Each name stands for a flat space through zero: a line, a plane or more. A row that begins with a name and a colon came from that space; any other row is followed by the name of the space it lies nearest, among the names in its block.
mel-nom: [  3  -6   2   4   2   7  -8   7  -5   0   7  -1   0  -2 -10  -1   3  -1
   1  -5  -7   7   1  -1   0  -8   4  -7   3]
solok-suda: [  7 -13  24  37   4  25 -17   1 -11   5  -4  15   0  23  -7 -26 -14   4
 -27   2 -26  20  29  33  27 -13  35 -36  15]
fofi-goge: [  3  -2  25  24  -8   1   1  19  -1 -30   9  19  -8  21   4 -24   3 -26
  -7  -5 -15   4 -17   3 -19  18  15   9   5]
mel-nom: [ -2   2  21  28   6  -1  11  17  -2 -36 -10   6 -10  31  -3 -22  -6 -10
   6   1 -12  28  14   6   6  20   1  15  10]
mel-nom: [ -3 -36  13  13 -46 -37   3  -9  23  -3 -13 -21 -21 -11   6 -10  34 -14
 -45 -13 -13  -1  -4 -20 -19 -54  30 -53   9]
pon-pebel: [ 10   0  16  -8  -8  -8 -12   2   2 -10  -2 -12  -4  -1   0 -14  -2  20
   9  -7 -18  24   6  11  15  -7  16 -12  15]
mel-nom: [ -4   2  13  -4  11 -11 -13 -27 -30  22  -2 -56 -10 -13  10 -11   9   0
  29  -5 -23  27  21 -14  18 -21  -9 -34 -20]
solok-suda: [-12  20  23  32 -47   9 -20 -51  -2   4 -18   5 -60  91  93  -3  15  12
 -51 -25 -24 -20 -18  58 -29  31   0   3  -9]
maf-dipi: [ 12  19  -3  17   7   8 -44  -9 -28  14  -2 -38 -12   8  17   5  24 -18
  13 -22 -31  18  -2  -3   4 -28 -23 -23 -20]
maf-dipi: [ -7 -27  11   6 -28 -13   9  -5  17  -7 -11  -1 -18   6  -4  -8   6  19
 -28  -7  -8  11  12   5  -2 -20  29 -23  20]
maf-dipi: [  0 -39  11   0  -5  19 -30 -11 -23  25  15 -35 -21 -11 -27   0  14  35
   0 -24 -33  41  35   6  18 -48  25 -58  14]
maf-dipi: [  7 -18 -32   3 -20 -33   2  27  28 -13 -39  14   3 -34 -48  -8 -10  40
 -23 -12 -16  37  13 -16  18 -64  48 -10  45]
mel-nom: [ 19  -5  14 -35  23  11 -13  19   0 -10  30 -34  22 -23 -27  16  11   4
  48   3  12  18  15  -4  25   1 -30 -13   3]
mel-nom: [ 14  30 -13 -34  25  20 -31 -18 -23  37  18 -21  19 -19  14  21  -5  11
  36   1   4 -13  -7  10  17   7 -29   0 -22]
maf-dipi: [-12 -21  -9   3  19  21  23  15   0  -1  13  15  10  -4 -35  15  -6  -5
   3  12  24  -5  17 -10  -1  11 -11  12   2]
mel-nom: [ 19   8 -52  -2  20  39 -43  33  -8  13  13   9  13 -14 -42  49  14   6
  10 -23   2   5  -8  -5   0 -32 -31  14   6]
fofi-goge: [ -4  13  15   0   1 -27  22  -2   8 -20 -10 -12   3   3  19 -13   2 -24
  12  13   9  -4  -5 -14  -2  19 -14  11 -11]
maf-dipi: [ -3   4  12   4 -23 -10   7   6  11 -28   5   9 -20  25  22  -3  14 -12
  -6 -11  -2  -8 -28   1 -33  24  -4  24   2]
solok-suda: [ -5  13   7 -17   4 -59  34  -4   7 -13 -27 -19  16 -39   2 -35 -18  -5
  27  22   1  14   2 -35  16  -2  15   5  -4]
pon-pebel: [ -5   0  -6  11  16  15  16  10  -2   3  14  28  18  -3  -7   5  -6 -36
  -7  17  22 -32 -12 -10 -16  21 -11  17 -15]
solok-suda: [-11 -17  41  42 -16  22  -6 -15 -14 -11  -1   3 -40  62  23 -24   3   8
 -28 -13 -30  23  23  38  -1  16  21 -19   9]
solok-suda: [  2  -3  19   1  14   7 -13 -13 -30  24  13 -11   7 -18  -1 -28 -13  -2
  13   4 -24  11   8   1  14  -7  25 -28 -10]
pon-pebel: [ 24   1  12   6  -3   2 -13  54  12 -52   7  31   5   5 -34 -22  -9  10
  11 -13 -23  37 -12  10   3   5  28  23  39]
fofi-goge: [ -8 -47   2 -11  -3  17   6  24  -3 -11  42 -15 -14 -17 -47  24  32  -6
  14 -18   8  11   3 -29 -28 -12 -12  -8   7]
mel-nom: [-10   1 -17 -19  19   2  38  15  17 -16  -1  20  15  -3 -23  19 -19  14
  18  19  39  -7  11  -6   6  35 -22  44   7]
pon-pebel: [ 17  33  12  11  -8  -9 -18  -3  14 -22 -18 -14  -3  36  42   4  15 -17
  -2  -3  -2  -3  -9  21   8  11 -30   3  -5]
pon-pebel: [ -7  46  -8  -7  10 -63  33 -17  10 -18 -48 -38   9  -7  38 -10  -2 -27
  32  22  16   0  -3 -36  11  14 -41  27 -28]
mel-nom: [  9 -19  22 -20  -1  -1  -2   7   6  -5  23 -17  10 -19 -14  -3   9   0
  13   3   3   5   6  -3   7  -5   5 -24   6]
fofi-goge: [-13 -12 -24 -19   2  12   0 -19  -5  27   5 -22 -13  -5  -7  37  12  26
   6  -9  15  -2  15  -5  -1 -11 -25  -3  -7]
pon-pebel: [  3  23  11 -21  33 -37  12  12 -24 -19   1 -42  18 -42 -13 -29  -8 -21
  76  10 -12  36   0 -46  15   9 -16  16 -18]
solok-suda: [  3 -41  18   8   1  30   0  19   8  -7  24   9   2   5 -36   7   7   5
 -16   0   6   8  25  13   8  -9  12 -28  21]
maf-dipi: [ 18  41 -10 -28  21 -17 -15 -13  -9  26 -18  -4  36 -37  12 -19 -36  20
  27  19  -7   1  -1   7  41  -5  14  -2  -6]
solok-suda: [ -8   2  20  61   7  44 -29 -29 -38  28  -7   8 -25  59  32 -18  -5 -12
 -37  -6 -34   4  24  42   8   2  12 -30 -15]
maf-dipi: [ 12  20  20   2 -13  -8 -44 -25 -24  10  -2 -42 -23  12  41 -17  17   3
  13 -25 -45  22 -10  12   3 -17   2 -29 -12]
fofi-goge: [-11  -4 -14  13  23  -7  25  15   1 -17 -34   0   1   3 -38  -6 -26  32
  16   9   1  48  50  -5  39  -5   2  17  22]
pon-pebel: [-12 -42 -22  11  -4  45   5  17   1  19  28  54  -1  -3 -43  20  -6  10
 -40  -5  13 -23  -2   6 -26  -6  27   4  16]
fofi-goge: [  3  14   7  -9 -16  -4 -24 -10 -20   4   8  -1 -22   4  23 -19  -3  21
  12 -23 -36  14 -26  10 -16   6  24  10   1]
mel-nom: [ 28  31  -2  -7 -16  16 -57 -18  -6  31  13   8   7   4  47   5   9  -8
 -20 -13 -18 -36 -44  32 -10 -11   6 -19 -13]
solok-suda: [  7  16 -39  35   7   2   7  31  32 -25 -43  33  12  25 -18  25  -4  -7
 -30   6  21  -1  11   5  13 -12 -23  28  18]
maf-dipi: [-15  -1  -2  58 -27 -48  21  23  13 -63 -55 -10 -46  39   0 -23  22 -18
 -16 -25 -31  53   6 -30 -19 -21   3  21  17]
solok-suda: [ 14  42 -42   6  19 -32   4  15  16   0 -49  16  39 -29  -6  -3 -24 -11
   1  21  10  -5  -5 -18  28 -23  -4  21  -1]
solok-suda: [  2   7  -1 -31  20 -34  16  21 -11 -16   4 -18  19 -55 -33 -26 -16   5
  59   6  -9  33  -4 -42  10  -1  10  19   2]
maf-dipi: [-15 -33  33  -4 -12   3  20 -29   4  14   5  -9 -11   9   9 -13  -6  20
 -20  12   5  -3  31  19  12   6  25 -36   5]
pon-pebel: [ 11 -25 -17   1 -16  35 -28  30  18 -19  16   6 -22  25 -33  45  29  32
 -13 -35   0  20   6  19  -9 -19 -16   3  33]
pon-pebel: [  7 -15   1  16  -7  43 -32   6 -11  13  24  21 -11  19  -7  10   8   6
 -25 -19 -16  -4  -6  27 -13  -8  14 -14   9]
fofi-goge: [  8  -1  -3  -3 -11  22 -23   7  -3   2  12  23  -9  10  -3   1  -6  27
  -9 -17 -16   4 -12  25  -6   2  21   7  17]
fofi-goge: [  6   2   2  15  -4  13 -19  -7  -7  18   6  11   4   4  13  -3   3 -18
 -24  -1  -9 -20 -13  10  -8 -11  11 -19  -9]
pon-pebel: [  3  18 -22  11 -13 -24  19  24  38 -42 -35  19  -2  23   2  15   4  -3
 -13   0  19  -1 -10  -4  -6   7 -21  41  16]
fofi-goge: [ -7   2  14  -4  -1 -20  27   5  11 -29  -2 -11  -4   8   7  -3   7 -16
  16   8  15   1  -1 -14  -8  25 -20  19  -4]
fofi-goge: [ 18  -3  -9 -34   8  -6   4  17  27   0   4   4  38 -38 -27  13  -9  13
   7  18  27 -10   6  -1  25 -12   1  -9  16]
[  2   3   5  -2  26  -7  -8  24 -43  -5  18  -3   6 -42 -36 -42 -19  -5
  52  -9 -41  43 -10 -34  -1  -4  31  13  -2] : pon-pebel
[ -4  10  -2   3  -1 -15   8 -11   1   3 -14  -5   1  -1  14  -5  -3  -7
  -2   7   2  -6  -1  -6   1   1  -3   2  -9] : solok-suda
[ 26   1  11 -34  -7  -6  -7  37  23 -31  18  25  21 -23 -25 -13 -15  27
  18  -1  -3  12 -19  13   8   9  30  16  36] : fofi-goge
[ -8   7   5   0 -34 -45  34  -6  43 -37 -38   1 -17  25  31  -2   6   7
 -21   4  17  -6  -6   2  -9  14  -4  20  13] : solok-suda
[  0  16 -12  18   0  -9   2 -18  10  19 -29   7  13   6  24   2  -6 -16
 -31  16  11 -26   3   6  11 -12  -3 -12 -12] : solok-suda
[  6  37  14 -56 -15 -57 -11 -30 -17   8   4 -49  -5 -45  47 -30   2  10
  56 -10 -27   6 -44 -25 -11   6   8   5 -23] : fofi-goge
[  9  -3 -12  -5 -14 -18 -16  24   0 -20 -10  -1 -14 -17 -26 -12   0  31
  13 -27 -33  44  -8 -12  -1 -30  29   8  28] : maf-dipi
[  0 -15  21  49  21  20 -13  32 -33 -31   3  -8 -19  24 -38 -29   2 -12
  19 -18 -43  66  31  -5  12  -9  10  -6  13] : mel-nom
[-15 -29 -13 -21   5   1  10   4 -10   2  15 -31 -17 -21 -37  21  16  24
  30 -16   3  28  19 -29  -6 -14 -15   1   4] : fofi-goge
[  3  -8   4  29  17  -1  18  14  13  -6 -13  10  28  -3 -16  -4  -2 -43
 -22  27  21 -13  20 -10  16 -11  -6 -20  -4] : fofi-goge
[ -4 -12  12  -7  -6  -4   1  12 -11 -19  10  -5 -20  -1 -17 -17  -3  26
  22 -17 -24  37   3  -4  -5   5  20  11  17] : maf-dipi
[ -9 -19 -16  -1  26  62 -19   2 -51  53  48  56  10 -26 -38 -12 -40  23
  -1  -3 -20 -11  -9  13 -12   9  52   7  -1] : mel-nom
[ -6  -7 -33  15   5  12   6  34   0 -15   3  32  -4  -2 -37  15   1  -5
  -3 -13   3   5 -14 -21 -25  -3  -3  38  10] : pon-pebel
[-11 -21  -9  29 -12  -3  18  15  18 -20 -13  10 -14  18 -14  13  18 -18
 -29  -5  11  -1   6 -14 -18 -11  -8   4   8] : maf-dipi
[ 26  12  21 -38 -18 -20 -13  -6  33 -10  10 -29  18  -9  30  15  23  -8
   6   6  20 -24 -17  11   7   0 -23 -23  -2] : mel-nom
[ -2 -17  30  55   6  -4   9  30 -13 -32   3  12  -1   9 -19 -42   6 -60
 -11   3 -25  19   1 -23 -14  -5  23 -13  -1] : fofi-goge
[  3 -13  -5   7   4  12   2  24  10 -17   3  11   2   5 -28  10   3   4
  -3  -3   6  12  11   1   4  -4  -3   6  17] : solok-suda
[-41 -32  58 -19 -24 -51  62 -38  -5 -21   9 -54 -41   3  31 -35  16  -8
  25   8   2  12  11 -33 -26  37   4 -10 -19] : solok-suda
[ 12 -22   0 -16  10   4  24  35  40 -24  12  14  36 -18 -41  23   3 -12
  -3  24  46 -16  14  -6  14   2 -16  -2  18] : fofi-goge
[  4   9   3  -5   2  -7  -6   6  -8  -8   0  -1  -2  -5  -3 -14  -8   9
  17  -6 -15  18  -5  -2   3   3  10  10   5] : solok-suda
[  4 -29   2 -32 -21   2  -1  13  13  -3  20  18  -4 -25 -30  -3  -8  48
  -3 -12  -6  10  -6   8  -5  -9  44  -3  34] : maf-dipi
[ -5 -34  20 -23 -15  24   1   1  -1   0  43   8 -15   2 -12   7   7  22
   0 -12   2  -5  -6  13 -21  18  15  -4  12] : maf-dipi
[-14 -21   4  43   4  24  13  17  -3 -21  -2  20 -19  40 -19   3   5 -13
 -21  -4   0  13  21   5  -9  10  -5  10   9] : fofi-goge

Rows lie near named flat spaces through zero. A row that begins with a name and a colon came from that space; any other row is followed by the name of its block's space that it lies nearest.
meneveko: [  5  23 -19  -9  37 -41   9  -8   1  21   7   5   3  17 -14   8   1   2
   0  31 -24  -4 -18  19  14 -14   7  20  24]
tezivvam: [ -2  10 -17 -19 -10   2   8   1  -5  15  13   4  -7  11 -16 -14  20   9
 -17  28 -13   0   7   4  11  -3 -14  -2  11]
meneveko: [ -5  15 -30 -18   7 -24   0   1 -11   2 -13  29 -17   1 -26  10 -11  -9
 -23  30   1 -41   8   4   2   4   4 -10  -1]
sakermep: [ 15 -13  23   7  -7  26 -14   6  27 -19  12  -2  -2   9  35  19  20 -20
   6 -27  23   5  21  -9  -8  14 -19 -25 -29]
tezivvam: [  3   1 -34 -26  -2 -24   4  -4 -23  -1 -12   4   5  19 -16 -11 -17   3
  -5  10  -2 -12  -4  -7 -20 -17  -3  10  -4]
tezivvam: [ 15  30 -34 -33   3  -1   5  29 -14  54   6   2  26  22   5  -5   3 -17
 -15  23 -21   1  -6   2  11  15   2  34  39]
kugfakoz: [ -9   6 -32 -30 -29 -21 -30 -57 -25 -17 -17   4 -32  -7 -38  11  -8 -10
 -24  44  33 -14   7  21 -11   9 -10   0 -13]
tezivvam: [ 11  14 -22 -33  25  17   0  31   4  53   8   7   7  -5 -57 -17   1  -3
 -19  27  29   9  -3   3  -8  -6 -12 -20 -16]
kugfakoz: [-12   7  16  -4 -16   5  11  -2 -19  -3 -25  41 -16  -1   8   1   7  14
 -29  -6 -46 -37  22 -25  26  29 -16 -18  43]
kugfakoz: [  8  11   9  13   9 -16 -23 -15  30 -30   2  30 -23   1  33  65  10 -46
 -11   7  19 -40  23  16  17  37   2 -13  -8]
kugfakoz: [-22 -22  -6  32 -35  34   9  38   7 -28   8  -9 -19 -31   2 -18  -4   3
   4  -8  24 -21  18  -5 -11  -8  28 -29 -49]
kugfakoz: [ 12  12 -21   3   1  15  -5  34  22  16  27 -17   0   7  21   9  18 -30
   4  14  17  -1   8  17  -1   5  13  -3 -24]
tezivvam: [-34  -9   4  21 -58  59  19  43 -19  19   1  -3   8 -54 -19 -42 -10  22
 -17   4  -3   5   3 -10  23  18  32  15  22]
kugfakoz: [ -2   5 -14 -15 -13   1 -10 -13 -19   9 -10  -9  -6  -2 -10  -9  -4   0
  -6  11   3   4  -2   4  -8   3  -2   3   2]
meneveko: [  0  14  17  22  -2  32 -10  35  12  23  -3   6   5 -28  29  21  -2 -30
  -5 -11   3 -10   6   4  21  44  27   3  17]
tezivvam: [-19 -16   9  28 -25  23  12  30 -13 -16 -17   1  -2 -25  18 -17 -18   9
   5 -30 -11 -20   7 -21  -4   5  26  -8  -5]
sakermep: [ 11  13 -16   2  42  -2  12  50  31  27  24  10  10   2 -16   9   2 -16
   0  17  17 -11  -3  11   4 -11  16  -9 -20]
sakermep: [-15   1 -34 -12 -12 -38  -9 -44 -30  -9 -13 -14  -1 -13 -42  -5 -33   7
   1  36  19   7 -26  24 -11 -18  21  44   4]
tezivvam: [ 23  14   9  -3  48  -3 -12   3  37  25  24  -8   3  10  -5  22  20 -19
   9  10  22  22  -7  22   2  -3 -11 -14 -17]
sakermep: [ -1  -1  17   0  -1  64  -9  45 -17  38 -29 -15 -20 -26  -2 -41   2   8
  -1 -38  -1  -1  16 -28 -28  12  -8 -74 -30]
meneveko: [ -6 -24  18  23 -35  23   7   9   1 -20   7 -18  26  -9  31  -9  -8   5
  17 -31   3  23  -5 -11   0   2  15  34   6]
sakermep: [ 30   3 -15 -21  18  25   0  59  28  37  24   7  44  13  -4  10  -3 -34
  -3  -5  43  13   0  -7 -10   6  -1  12 -18]
kugfakoz: [-43 -19  14  14 -49   0   7 -31 -41 -49 -47  37 -37 -38 -23 -13 -25  34
 -26  -6 -20 -47  20 -24   8  14   3 -23  14]
meneveko: [ -1   0   4 -15 -12  10  -9  -8 -26   5 -31  10  -9  -2  -1  -9  -9   4
 -12 -15 -10 -12  10 -20 -11  15 -15 -19   8]
sakermep: [ -1  26 -32  10  30 -33 -10   1 -12   6 -15 -21 -41   7  21   5  -1 -13
  15  15 -26 -36  -2  22 -16 -13  26 -30 -23]
kugfakoz: [  5   8   0  -9 -14  21   4  23 -11  28  -4   3  23   1  14  -7  -2  -6
  -8  -8 -14   6  -1 -12  10  22   2  22  32]
sakermep: [  6 -19  18  -2 -31  25 -19 -21  -9 -21 -11 -22  -5   6  31  -7   8  -1
  10 -35   8  18  12 -16 -24   7 -23 -16 -18]
kugfakoz: [ -8 -29  -8  18  -8  28  26  47  11   1  28 -34  25 -13 -22 -47  -8  26
  25 -13  25  34 -15  -6 -22 -47  21   5 -42]
sakermep: [ -9 -17  -7  -8   6   6  15  11   5   7  11   6  18 -21 -71 -24 -20  23
  -5  16  40  20 -16   0  -7 -29   3   7 -19]
tezivvam: [ -6   0 -45 -36 -59  41  -4  -1 -18  28  33 -49 -16   3 -37 -59  37  17
 -14  49  21  40   9  17 -15 -20 -21  -7 -28]
sakermep: [ 25   2 -18 -37   8 -13   4  24  12   0   1  54  33  33  -3  34 -12 -32
 -27   0  21 -30  16 -23   0  18 -19  16   7]
meneveko: [-30  -4 -16  11 -49 -21 -12 -80 -24 -29  15 -58 -33 -14 -12 -24  16  30
  13  46  -7  39 -19  45   6 -24   9  35   5]
sakermep: [-19 -14  -3 -13 -44 -19 -22 -69 -38 -40 -35   8 -17 -16 -23   6 -27   8
 -15   8  16  -6   0   0  -9  11  -8  18   9]
kugfakoz: [ -3   3 -11  -5  27 -47  20 -24   7 -11  16  11  -1  19 -31   1   5  23
   0  30 -16   0 -13  13  12 -33  -7  14  10]
meneveko: [  4  15 -25 -20  10  -5   6  35  -1  11 -12  48  -9   6 -15  15  -7 -20
 -32  16   1 -57  23 -14   4  17  -2 -26  -3]
kugfakoz: [  9 -10   0   5  13  -5 -11  -5  25 -16  17  -9   4   0  -5  18  -1 -15
  13   1  42  13  -4  14 -13 -12   2   0 -36]
tezivvam: [ 23  12 -23 -26  25 -41 -16 -30   1   9   6 -14  22  29  -1  23 -10 -21
  12  16  17  22 -23  21 -13 -11  -4  43   5]
sakermep: [-16   5 -36  -8  -6 -28  -5 -28 -25  12  -3 -26   9 -24 -53 -15 -34   9
   5  43  24  24 -37  33  -6 -22  33  54   6]
meneveko: [ 10   4  10 -20   5  34   6  41  27  29  13  51  22 -11 -34  16   5 -17
 -38  10  33 -10  18 -14  24  32 -16  -9  10]
meneveko: [ 15   5  -6 -13  26   5  -3  32   2   4 -20  25 -21  17   9   6   3 -15
  -9 -20  -2 -45  27 -25 -23   4 -18 -66 -35]
tezivvam: [ 25  17 -15 -37  15  -6 -20  -6 -11  30 -13   0  12  24   4  11  -4 -23
  -6   0   7   5  -2  -3 -16  13 -19   4   6]
meneveko: [-14  -8 -26  -6 -22  -9 -17 -20 -20 -36 -25   5 -47 -10 -17   0 -11  -5
 -11  12  24 -42  21   1 -29  -6   0 -45 -50]
meneveko: [  4 -35  15  13 -11  12  10   2  20 -34  24 -19  19  10   6 -13   5  15
  24 -28  24  32  -2 -11 -19 -31 -10   3 -35]
tezivvam: [  4   7 -27  -5  18 -14   9  17   9  21  23 -14  21   1 -25  -6  -9  -3
   8  26  17  17 -22  20  -1 -23  20  31  -5]
[  4 -28  31  12 -20  -1  11 -29  22 -43  29  -8  16  24  27   2  25  19
  15 -21  -6  34   3  -8   8 -15 -27  20   5] : sakermep
[  6  -3  11  16  14  10   3  19   3  13   1 -26  17  -3  20 -11  -7   2
  25 -26  -6  22 -16  -3 -10 -10  15   8  -3] : kugfakoz
[ -2 -10   1  -3   5 -34  -3 -36  -8 -34 -15  11  -5  10  -5  13 -15   6
   4  -5   2 -10  -3  -3 -11 -12  -7   5  -4] : tezivvam
[ -1   4 -13  -1  21 -24   3 -25  36  -2  49 -11  -7   0 -48   8  24   7
   1  57  32  28 -14  45  16 -30  -3  12 -19] : meneveko
[ 11   6   6   9  15   0   1  18  13  14   9  -7  24   5  25  13  -3 -16
  13 -11  -3  12 -11   4   7   7  14  26  14] : kugfakoz
[ -8  -8  15  29  -3 -10   3  -9   7 -23   2  -7  10 -10  23  14 -11  -1
  17 -12  -4   5 -11   7  10   1  23  29  11] : tezivvam
[ -2  28   4   9  14   8 -16  -3  14  29  10  -6 -22 -22  -3  18  19 -18
  -8  31   3   0   0  33  25  25  12 -10   9] : meneveko
[-19 -33  24  39 -24  25  12  27  25 -53   5  25 -10 -31   3  10  -8   0
  -2 -24  31 -30  24 -17   3   3  16 -28 -39] : kugfakoz
[ 13   4   8   3  32  37  -8  70  -3  47 -32  10  27 -30  -4  -1 -43 -26
   4 -42  28 -11  -7 -24 -23  22  27 -19 -16] : tezivvam
[ -5   4 -24 -25 -14 -20  15 -15 -13   1   9  12   1  19 -27 -14   9  18
 -19  33 -17  -3   1   1  11 -13 -16  17  21] : meneveko
[ -8   4 -16  -5  10 -53  -3 -58 -34 -10 -18 -29  -7  12 -10 -14 -17  26
  20  13 -29  17 -31  17 -13 -32   6  31  18] : meneveko
[ 18  26 -12 -25  24 -24 -37 -47 -10  17 -14 -21 -27  19   9  19  12 -21
   4  17   0   6  -4  24 -16   8 -19 -16  -6] : kugfakoz
[ -7   1  -6 -14 -28  -2 -22 -32 -14 -18 -20  19 -21 -12 -12  19  -7 -14
 -24  14  22 -21  16   3   0  26  -9  -6  -2] : kugfakoz
[-15  -7 -44  19 -45 -20  25  19 -26 -28  11 -35  10  22  54 -25  -7   7
  24   0 -43 -13  -6   0  -8 -27  40  50   7] : tezivvam
[ 24  21 -15   1  17  20  -5  56   8  47  11 -28  25  15  51   3   4 -36
  18 -15  -8   9  -6   3  -8  13  22  14   2] : tezivvam
[-14  -1  -8  27 -28  14  -5  22 -11  -4  -9 -15   9 -30  28   4 -26 -19
  10  -9   7  -9  -7   7   2  18  48  32   5] : kugfakoz
[ -1 -14  39  24   9 -13   9  -3  20 -30  -5  41  32  -9  16  41 -23  -8
  -1 -28   2  -9  -5 -14  27  22  11  37  35] : kugfakoz
[  4  15   8  19   0  17  -9  26   8   8  -5  -1 -11  -4  51  19  10 -28
   2 -15 -16 -23  15   1   9  31  16 -15   4] : kugfakoz
[-13   0  20  23 -16   0 -19 -20 -28 -14 -43  -2  -6 -28  32  14 -32  -9
   8 -29 -13 -14  -6  -5   0  31  27  14  23] : kugfakoz
